Here is a tiny trained network, its code and every weight. The questions are about switching its units off for an input and a class, where a switched-off unit gives its printed mean instead of its output.

import numpy as np


def w(rows, s, z=0):
    codes = np.array(rows[::2]) - 128.0
    scale = np.full(codes.shape[1], s)
    scale[-1] = z or s
    return codes * scale


def norm(h):
    return h / np.sqrt((h * h).mean(-1, keepdims=True) + 1e-5)


def f(y):
    return np.maximum(y, 0)


def log_softmax(a):
    a = a - a.max(-1, keepdims=True)
    return a - np.log(np.exp(a).sum(-1, keepdims=True))


def net(x, mask):
    res = np.array(x, float).reshape(1, 3) / 4 @ E
    u = 0
    for l in range(4):
        y = f(norm(res) @ A[l][:, :-1].T + A[l][:, -1])
        res = res + np.where(mask[u : u + 5], y, B[l][:, -1]) @ B[l][:, :-1]
        u += 5
    return log_softmax(norm(res)[-1] @ U[:, :-1].T + U[:, -1])


A, B = {}, {}
E = w([
[94,193,48,123,218,170,42,160,109],'x0',
[93,248,100,128,93,132,159,135,81],'x1',
[125,115,115,253,91,178,68,176,61],'x2',
],0.0032)
A[0] = w([
[137,3,148,122,157,117,124,129,155,184],'0.n1',
[138,75,144,91,116,117,161,118,150,8],'0.n2',
[121,44,100,166,164,145,53,134,119,186],'0.n3',
[115,137,135,192,74,136,121,132,104,27],'0.n4',
[137,47,130,144,93,128,165,118,138,110],'0.n5',
],0.014,0.0018)
B[0] = w([
[207,100,7,119,130,199,116,67,174,251],'0.n1',
[90,97,81,56,152,145,183,104,123,204],'0.n2',
[154,146,227,110,77,134,24,114,208,227],'0.n3',
[154,98,76,182,255,99,147,155,110,203],'0.n4',
[90,107,233,91,17,84,204,136,119,221],'0.n5',
],0.0089,0.011)
A[1] = w([
[159,44,147,60,232,108,117,100,215,115],'1.n1',
[173,90,243,226,97,52,148,154,113,2],'1.n2',
[69,244,97,86,130,137,135,116,108,106],'1.n3',
[102,196,197,195,151,104,81,164,111,117],'1.n4',
[157,111,70,101,141,108,236,99,129,146],'1.n5',
],0.011,0.0021)
B[1] = w([
[89,132,212,213,156,120,117,130,100,241],'1.n1',
[77,254,145,163,111,142,83,162,147,167],'1.n2',
[202,213,83,93,17,138,78,160,161,183],'1.n3',
[68,140,153,119,118,65,233,161,69,170],'1.n4',
[74,123,177,160,204,108,82,156,82,247],'1.n5',
],0.007,0.012)
A[2] = w([
[135,155,196,136,70,89,107,172,138,231],'2.n1',
[116,105,117,127,111,114,207,150,95,106],'2.n2',
[116,66,71,110,154,131,249,115,100,253],'2.n3',
[83,186,168,135,154,112,105,137,105,86],'2.n4',
[156,79,134,205,79,143,190,94,115,49],'2.n5',
],0.013,0.00045)
B[2] = w([
[89,69,176,89,94,106,208,137,106,254],'2.n1',
[145,86,127,85,132,113,131,71,121,186],'2.n2',
[87,54,70,5,127,70,183,100,33,238],'2.n3',
[107,149,185,204,150,133,140,161,167,249],'2.n4',
[89,196,135,150,254,120,47,156,110,180],'2.n5',
],0.0089,0.0095)
A[3] = w([
[137,89,155,125,43,93,126,122,132,84],'3.n1',
[167,215,46,54,68,129,117,142,148,37],'3.n2',
[201,87,120,163,58,167,109,88,153,2],'3.n3',
[157,170,9,181,192,110,144,167,63,135],'3.n4',
[108,167,210,168,109,94,152,179,134,136],'3.n5',
],0.013,0.00081)
B[3] = w([
[143,149,26,152,227,178,115,99,130,172],'3.n1',
[216,90,45,158,52,146,155,172,99,163],'3.n2',
[147,152,198,120,121,172,93,100,194,160],'3.n3',
[75,56,166,5,96,125,163,52,127,159],'3.n4',
[103,179,105,168,147,90,134,164,96,254],'3.n5',
],0.011,0.014)
U = w([
[47,205,187,238,168,61,131,202,96,232],'0',
[229,153,2,156,32,149,128,186,103,4],'1',
[196,114,173,137,115,215,14,51,244,110],'2',
[74,13,102,13,158,91,175,51,62,137],'3',
],0.0066,0.0015)

Each question gives the input, the list of numbers given to net, and the class t.
The units are the neurons (one row each of A and B). Each row of codes is followed by its name. A weight is (code - 128) times the scale printed after its matrix; where a second scale follows, it is the last column's (A, B and U).
mask holds one flag per neuron, layer by layer. A switched-off neuron (its flag False) gives its mean, the last column of its row in B, instead of its output. The means were averaged over made-up inputs and are rounded, as every weight is.
A unit's drop is (log p(t) with every unit on - log p(t) with that unit switched off) / (log p(t) with every unit on - log p(t) with every unit switched off).
The circuit of an input: a set's keep is (log p(t) with only the set's units on - log p(t) with every unit switched off) / (log p(t) with every unit on - log p(t) with every unit switched off). Starting from the 12 units with the biggest drops (on a tie, the unit counted first), units are removed one at a time, each time the one whose removal leaves the highest keep (on an exact tie, the one counted first), for as long as the keep stays at least 0.8.
units of the circuit, in order: the units of the circuit, biggest drop first
unit that matters most: the unit with the biggest drop
top k neurons: the k neurons with the biggest drops, biggest first
top k neurons in layer l: the k neurons of layer l with the biggest drops, biggest first
drop when u is switched off: that unit's drop, to one decimal
input [-1,4,4], class 3: top 2 neurons	[0.n3, 0.n5]
input [-3,-8,6], class 2: units of the circuit, in order	[0.n3]
input [-7,8,-6], class 0: top 2 neurons	[1.n5, 0.n5]
input [5,7,2], class 3: units of the circuit, in order	[0.n5, 3.n4]
input [0,8,-2], class 1: top 3 neurons in layer 0	[0.n4, 0.n5, 0.n3]
input [-1,-4,7], class 2: top 2 neurons	[0.n1, 0.n3]
input [1,3,2], class 3: top 3 neurons	[0.n3, 0.n5, 3.n4]
input [0,3,-1], class 1: top 2 neurons	[0.n1, 0.n4]
input [1,-3,5], class 2: top 2 neurons	[1.n5, 0.n1]
input [5,5,2], class 1: top 3 neurons	[1.n3, 0.n1, 1.n5]
input [4,2,0], class 1: top 2 neurons in layer 2	[2.n5, 2.n4]
input [-6,6,-6], class 0: top 3 neurons	[1.n5, 0.n5, 0.n1]
input [2,7,2], class 3: top 4 neurons	[0.n5, 0.n3, 0.n4, 1.n1]
input [6,7,-5], class 1: unit that matters most	1.n3
input [4,7,0], class 1: top 2 neurons	[1.n3, 0.n3]
input [8,4,-7], class 1: top 3 neurons	[0.n4, 1.n3, 0.n3]
input [2,8,-5], class 1: top 2 neurons	[1.n3, 0.n4]
input [4,7,5], class 3: top 2 neurons	[0.n5, 0.n3]
input [0,6,1], class 3: top 2 neurons in layer 1	[1.n1, 1.n2]
input [3,4,-5], class 1: top neuron in layer 1	[1.n3]
input [-5,7,-6], class 0: drop when 0.n5 is switched off	1.7
input [6,1,-3], class 1: drop when 0.n1 is switched off	1.1
input [-6,7,-8], class 0: drop when 1.n5 is switched off	0.6
